Below is a small trained network, with its code and all its weights. Each question gives an input and a target symbol and asks what happens when units are switched off, that is, made to give their printed mean instead of their output.

import numpy as np


def w(rows, s, z=0):
    codes = np.array(rows[::2]) - 128.0
    scale = np.full(codes.shape[1], s)
    scale[-1] = z or s
    return codes * scale


def norm(h):
    return h / np.sqrt((h * h).mean(-1, keepdims=True) + 1e-5)


def f(y):
    return np.maximum(y, 0)


def softmax(a):
    e = np.exp(a - a.max(-1, keepdims=True))
    return e / e.sum(-1, keepdims=True)


def log_softmax(a):
    a = a - a.max(-1, keepdims=True)
    return a - np.log(np.exp(a).sum(-1, keepdims=True))


def net(x, mask):
    ids = ['αβδηξπστφψ'.index(c) for c in x.split()]
    T = len(ids)
    res = E[ids] + P[:T]
    q, k, v = (norm(res) @ M[0].T for M in (Q, K, V))
    z = softmax(np.where(np.tri(T) > 0, q @ k.T / 2**0.5, -1e9)) @ v
    res = res + np.where(mask[0], z, O[0][:, -1]) @ O[0][:, :-1]
    y = f(norm(res) @ A[0][:, :-1].T + A[0][:, -1])
    res = res + np.where(mask[1:9], y, B[0][:, -1]) @ B[0][:, :-1]
    return log_softmax(norm(res)[-1] @ U[:, :-1].T + U[:, -1])


Q, K, V, O, A, B = {}, {}, {}, {}, {}, {}
E = w([
[87,127,87,135,108,129,155],'α',
[170,83,132,81,79,81,129],'β',
[138,121,202,90,149,142,199],'δ',
[152,90,240,224,188,121,88],'η',
[91,117,94,136,100,147,138],'ξ',
[223,154,169,115,194,135,245],'π',
[68,116,97,128,107,126,148],'σ',
[61,124,96,128,119,109,158],'τ',
[55,153,122,152,201,58,197],'φ',
[163,191,96,151,84,143,130],'ψ',
],0.011)
P = w([
[110,94,68,67,254,154,54],'0',
[155,137,157,171,153,121,178],'1',
[144,134,158,163,141,122,183],'2',
[145,131,155,153,133,121,180],'3',
[135,128,155,147,113,131,182],'4',
[129,123,151,136,119,130,182],'5',
[124,121,150,126,100,138,179],'6',
[124,120,150,126,106,135,178],'7',
[127,128,156,142,118,127,185],'8',
],0.0041)
Q[0] = w([
[53,120,75,165,134,108,189],'h0',
[184,254,94,167,79,163,105],'h0',
],0.0099)
K[0] = w([
[125,94,42,21,240,216,2],'h0',
[64,97,96,81,5,96,145],'h0',
],0.007)
V[0] = w([
[126,254,139,167,165,42,152],'h0',
[118,58,152,94,109,18,121],'h0',
],0.0062)
O[0] = w([
[94,8,34,198,206,201,126,253],'h0',
[86,1,41,193,23,29,229,90],'h0',
],0.0056,0.0016)
A[0] = w([
[82,116,199,108,229,155,231,190],'n0',
[142,95,200,165,169,98,167,53],'n1',
[118,96,101,199,153,144,133,167],'n2',
[178,51,94,46,106,50,83,237],'n3',
[41,217,76,102,92,150,142,33],'n4',
[151,229,191,66,117,118,83,214],'n5',
[127,145,189,141,222,169,2,2],'n6',
[181,136,168,121,161,127,171,111],'n7',
],0.0071,0.0021)
B[0] = w([
[173,109,122,122,95,182,98,254],'n0',
[132,138,117,149,74,127,46,170],'n1',
[98,130,136,36,118,141,111,187],'n2',
[166,169,173,172,2,129,235,150],'n3',
[188,152,149,178,182,126,53,182],'n4',
[66,82,76,49,137,108,167,183],'n5',
[71,157,185,224,88,100,224,162],'n6',
[143,81,116,106,113,199,79,159],'n7',
],0.0072,0.0082)
U = w([
[152,165,106,104,173,134,58,93],'α',
[157,67,160,145,71,66,250,201],'β',
[167,114,218,226,136,107,66,109],'δ',
[120,103,82,180,118,145,51,3],'η',
[90,139,152,18,125,109,165,185],'ξ',
[200,85,122,92,145,223,109,208],'π',
[144,183,144,143,81,61,91,88],'σ',
[96,119,38,199,60,107,104,61],'τ',
[73,2,61,130,161,145,175,114],'φ',
[71,167,168,160,174,190,198,95],'ψ',
],0.0091,0.0027)

Each question gives the input, a string of symbols that net reads in full, and the target symbol t.
The units are the heads (2 rows each of Q, K, V and O) and the neurons (one row each of A and B). Each row of codes is followed by its name. A weight is (code - 128) times the scale printed after its matrix; where a second scale follows, it is the last column's (O, A, B and U).
mask holds one flag per unit, heads first, then neurons. A switched-off unit (its flag False) gives its mean, the last column of its rows in O or B, instead of its output. The means were averaged over made-up inputs and are rounded, as every weight is.
A unit's drop is (log p(t) with every unit on - log p(t) with that unit switched off) / (log p(t) with every unit on - log p(t) with every unit switched off).
The circuit of an input: a set's keep is (log p(t) with only the set's units on - log p(t) with every unit switched off) / (log p(t) with every unit on - log p(t) with every unit switched off). Starting from all 9 units, units are removed one at a time, each time the one whose removal leaves the highest keep (on an exact tie, the one counted first), for as long as the keep stays at least 0.8.
circuit, biggest first: the units of the circuit, biggest drop first
unit that matters most: the unit with the biggest drop
top k neurons: the k neurons with the biggest drops, biggest first
drop when u is switched off: that unit's drop, to one decimal
input ξ ξ τ φ τ, target ξ: circuit, biggest first -> [h0 n5]
input π τ ξ ψ φ π η ξ φ, target π: circuit, biggest first -> [n0 h0]
input σ δ α, target σ: circuit, biggest first -> [h0 n4]
input ξ φ ξ φ ξ η ψ α, target ξ: circuit, biggest first -> [h0 n5]
input η δ φ τ ξ σ, target η: circuit, biggest first -> [n4 n5 n3]
input τ η α ξ η φ ξ σ, target τ: top 3 neurons -> [n4 n5 n6]
input η τ τ σ ξ, target η: circuit, biggest first -> [n4 n5 n0 n3]
input δ δ φ φ τ τ, target δ: unit that matters most -> n4
input δ τ φ, target δ: circuit, biggest first -> [n5 n0 n1]
input φ φ ψ ψ, target ψ: circuit, biggest first -> [h0 n6 n0]
input α ξ ξ, target α: top 2 neurons -> [n4 n5]
input ξ α π α ξ φ ψ, target ξ: top 3 neurons -> [n5 n0 n1]
input φ ξ φ ψ σ σ ψ β, target β: top 2 neurons -> [n3 n0]
input ψ τ τ π π ξ ξ, target ψ: circuit, biggest first -> [h0 n6]
input σ φ ψ σ π τ τ, target σ: top 3 neurons -> [n4 n2 n6]
input η β η β φ, target η: top 3 neurons -> [n1 n0 n5]
input α η φ ξ β ψ ξ ψ φ, target α: top 2 neurons -> [n6 n0]
input τ δ φ, target τ: top 3 neurons -> [n1 n0 n5]
input σ τ β δ σ β φ, target σ: top 2 neurons -> [n2 n1]
input φ ξ ξ ξ, target φ: top neuron -> [n0]
input δ δ φ φ, target δ: unit that matters most -> n5
input τ ψ η ψ η φ α β, target β: drop when n5 is switched off -> 0.0
input δ β β ψ, target β: drop when h0 is switched off -> 1.3
input β π τ τ, target β: drop when h0 is switched off -> 2.6
input η φ π φ β φ, target η: drop when n5 is switched off -> 0.5
